Here is a tiny trained network, its code and every weight. The questions are about switching its units off for an input and a class, where a switched-off unit gives its printed mean instead of its output.

import numpy as np


def w(rows, s, z=0):
    codes = np.array(rows[::2]) - 128.0
    scale = np.full(codes.shape[1], s)
    scale[-1] = z or s
    return codes * scale


def f(y):
    return y / 2 * (1 + np.tanh(0.7978845608 * (y + 0.044715 * y**3)))


def log_softmax(a):
    a = a - a.max(-1, keepdims=True)
    return a - np.log(np.exp(a).sum(-1, keepdims=True))


def net(x, mask):
    res = np.array(x, float).reshape(1, 6) / 4 @ E
    y = f(res @ A[0][:, :-1].T + A[0][:, -1])
    res = res + np.where(mask, y, B[0][:, -1]) @ B[0][:, :-1]
    return log_softmax(res[-1] @ U[:, :-1].T + U[:, -1])


A, B = {}, {}
E = w([
[147,77,105,152,189,217,118,203],'x0',
[55,105,86,170,76,146,204,134],'x1',
[105,72,192,175,41,106,33,155],'x2',
[44,116,72,62,160,127,29,101],'x3',
[133,81,71,108,134,8,147,214],'x4',
[158,24,144,34,96,154,159,91],'x5',
],0.011)
A[0] = w([
[180,189,84,63,136,131,174,114,55],'N1',
[133,93,93,98,146,54,138,200,113],'N2',
[92,204,104,180,148,110,100,158,52],'N3',
[102,82,163,166,99,145,85,167,51],'N4',
[202,166,133,183,110,133,180,157,83],'N5',
[135,131,111,122,116,23,139,131,105],'N6',
[133,82,120,130,169,176,121,213,2],'N7',
[56,145,83,108,170,117,51,111,41],'N8',
[135,169,114,80,63,5,150,116,105],'N9',
[120,103,159,143,81,112,89,143,78],'N10',
[105,137,117,86,166,143,66,95,88],'N11',
[97,70,205,132,86,106,102,134,114],'N12',
[179,101,93,131,158,74,106,172,98],'N13',
[208,145,136,93,143,99,69,140,62],'N14',
[164,129,56,71,211,158,189,93,72],'N15',
[163,52,143,77,79,149,142,101,30],'N16',
[117,154,112,92,192,124,164,138,72],'N17',
[125,188,114,225,167,125,96,180,73],'N18',
[150,163,82,99,130,125,163,94,66],'N19',
[150,30,118,106,126,143,147,96,77],'N20',
[108,190,113,183,96,130,94,165,54],'N21',
[170,69,99,96,119,168,126,138,83],'N22',
[138,74,121,69,78,145,143,109,79],'N23',
[87,97,66,129,91,94,167,172,99],'N24',
[102,162,132,94,101,83,130,84,38],'N25',
[104,98,133,179,80,121,105,128,135],'N26',
[22,101,78,119,126,144,118,101,108],'N27',
[153,105,100,144,153,186,105,157,95],'N28',
[156,130,175,149,68,146,216,162,69],'N29',
[122,101,96,148,173,210,115,216,48],'N30',
[200,134,178,169,102,108,165,145,51],'N31',
[59,126,117,141,76,155,193,144,95],'N32',
[174,170,150,84,186,115,101,127,127],'N33',
[152,121,111,123,131,137,143,179,95],'N34',
[71,131,84,62,128,151,80,151,67],'N35',
[118,128,186,156,129,163,87,98,121],'N36',
[106,154,88,122,160,136,181,127,74],'N37',
[150,156,98,138,113,209,110,98,45],'N38',
[231,159,191,72,202,72,58,133,142],'N39',
[72,143,96,110,138,145,191,133,88],'N40',
[153,83,146,151,78,107,70,150,86],'N41',
[42,104,106,166,102,123,175,131,125],'N42',
[94,218,186,94,59,135,142,37,131],'N43',
[122,136,109,157,111,203,136,59,90],'N44',
],0.012,0.004)
B[0] = w([
[93,176,102,174,182,45,103,149,205],'N1',
[222,97,207,129,241,206,155,115,215],'N2',
[72,83,98,10,134,108,210,46,195],'N3',
[103,154,124,187,189,55,94,157,179],'N4',
[225,162,188,86,72,66,75,105,216],'N5',
[153,87,140,154,168,187,109,93,201],'N6',
[120,25,94,167,63,113,66,92,186],'N7',
[219,197,197,96,69,90,66,89,204],'N8',
[120,11,72,191,104,177,66,65,236],'N9',
[113,171,82,166,194,58,103,167,171],'N10',
[180,133,184,109,119,123,143,149,187],'N11',
[117,147,110,150,205,71,115,170,193],'N12',
[176,97,164,165,197,206,172,95,186],'N13',
[94,141,189,128,69,170,213,183,177],'N14',
[84,169,105,169,178,57,81,157,248],'N15',
[67,143,87,42,151,86,199,60,196],'N16',
[114,130,124,153,178,76,67,160,185],'N17',
[65,93,80,11,146,113,189,42,210],'N18',
[68,126,112,185,157,62,106,142,179],'N19',
[93,132,104,55,120,115,180,70,192],'N20',
[76,139,121,48,173,114,188,104,182],'N21',
[80,122,131,114,114,122,156,47,181],'N22',
[98,134,93,46,136,121,174,98,187],'N23',
[158,128,174,147,146,194,193,149,197],'N24',
[106,95,97,172,37,120,74,84,175],'N25',
[55,177,118,134,194,113,128,184,177],'N26',
[201,202,224,64,66,148,58,180,194],'N27',
[106,47,86,184,65,158,46,90,177],'N28',
[193,221,198,91,70,122,48,124,226],'N29',
[103,31,63,193,39,137,65,71,208],'N30',
[205,182,172,86,61,92,55,111,201],'N31',
[84,150,155,140,51,165,170,211,198],'N32',
[97,134,127,127,103,137,154,192,186],'N33',
[148,114,116,142,150,152,73,109,156],'N34',
[230,175,225,103,91,95,61,133,187],'N35',
[144,104,165,183,195,139,165,128,184],'N36',
[61,144,149,150,163,84,115,161,187],'N37',
[172,80,172,167,207,161,170,111,178],'N38',
[59,149,140,129,10,183,224,227,233],'N39',
[95,169,132,155,117,116,167,183,187],'N40',
[59,176,133,199,198,59,100,158,185],'N41',
[108,121,148,118,61,181,187,203,195],'N42',
[147,1,72,196,139,194,99,95,240],'N43',
[166,132,200,171,223,182,169,152,200],'N44',
],0.0073,0.014)
U = w([
[83,143,134,190,190,13,109,181,100],'0',
[231,164,205,71,55,85,77,112,111],'1',
[73,100,119,9,141,101,204,20,118],'2',
[118,31,107,213,64,165,82,63,157],'3',
[90,128,173,142,47,193,207,255,162],'4',
[192,84,184,174,223,226,166,104,101],'5',
[155,124,128,148,120,159,144,147,254],'6',
[157,168,38,98,119,183,108,161,88],'7',
],0.009,0.0069)

Each question gives the input, the list of numbers given to net, and the class t.
The units are the neurons (one row each of A and B). Each row of codes is followed by its name. A weight is (code - 128) times the scale printed after its matrix; where a second scale follows, it is the last column's (A, B and U).
mask holds one flag per neuron, in row order. A switched-off neuron (its flag False) gives its mean, the last column of its row in B, instead of its output. The means were averaged over made-up inputs and are rounded, as every weight is.
A unit's drop is (log p(t) with every unit on - log p(t) with that unit switched off) / (log p(t) with every unit on - log p(t) with every unit switched off).
The circuit of an input: a set's keep is (log p(t) with only the set's units on - log p(t) with every unit switched off) / (log p(t) with every unit on - log p(t) with every unit switched off). Starting from the 12 units with the biggest drops (on a tie, the unit counted first), units are removed one at a time, each time the one whose removal leaves the highest keep (on an exact tie, the one counted first), for as long as the keep stays at least 0.8.
circuit, biggest first: the units of the circuit, biggest drop first
unit that matters most: the unit with the biggest drop
k most important neurons: the k neurons with the biggest drops, biggest first
drop when u is switched off: that unit's drop, to one decimal
input [8,6,-7,2,-5,7], class 3: unit that matters most => N30
input [8,-1,-3,-1,-7,2], class 3: 2 most important neurons => N30, N28
input [-5,8,-7,2,7,2], class 4: 3 most important neurons => N42, N24, N32
input [7,0,7,-6,-7,-7], class 0: 2 most important neurons => N4, N26
input [-5,6,-3,1,6,5], class 4: 2 most important neurons => N42, N32
input [6,-1,-1,2,1,5], class 3: 3 most important neurons => N30, N7, N28
input [8,0,6,-5,-1,-3], class 3: 2 most important neurons => N30, N7
input [2,5,2,7,-1,6], class 1: 2 most important neurons => N27, N35
input [4,6,6,-2,3,-7], class 2: 2 most important neurons => N18, N3
input [3,5,-1,3,6,-3], class 5: 2 most important neurons => N2, N39
input [-7,1,7,1,-8,-4], class 5: circuit, biggest first => N36, N44
input [-2,0,7,-2,-7,6], class 0: circuit, biggest first => N12, N41
input [8,0,-1,3,8,-1], class 3: 4 most important neurons => N30, N7, N28, N44
input [-1,2,-2,5,4,-3], class 1: most important neuron => N8
input [-5,-7,2,-5,3,1], class 4: 2 most important neurons => N39, N14
input [-7,-1,0,-6,-4,-6], class 3: 2 most important neurons => N43, N9
input [0,6,-6,4,-1,-3], class 0: 4 most important neurons => N39, N15, N17, N37
input [2,5,-4,-5,7,-1], class 5: drop when N39 is switched off => 0.2
input [3,5,3,3,-5,3], class 4: drop when N36 is switched off => -0.1
input [8,-3,1,3,-5,-6], class 3: circuit, biggest first => N30
input [5,6,-5,-8,-3,8], class 1: drop when N5 is switched off => 0.4
input [-6,4,1,8,-2,-8], class 1: drop when N27 is switched off => 1.5
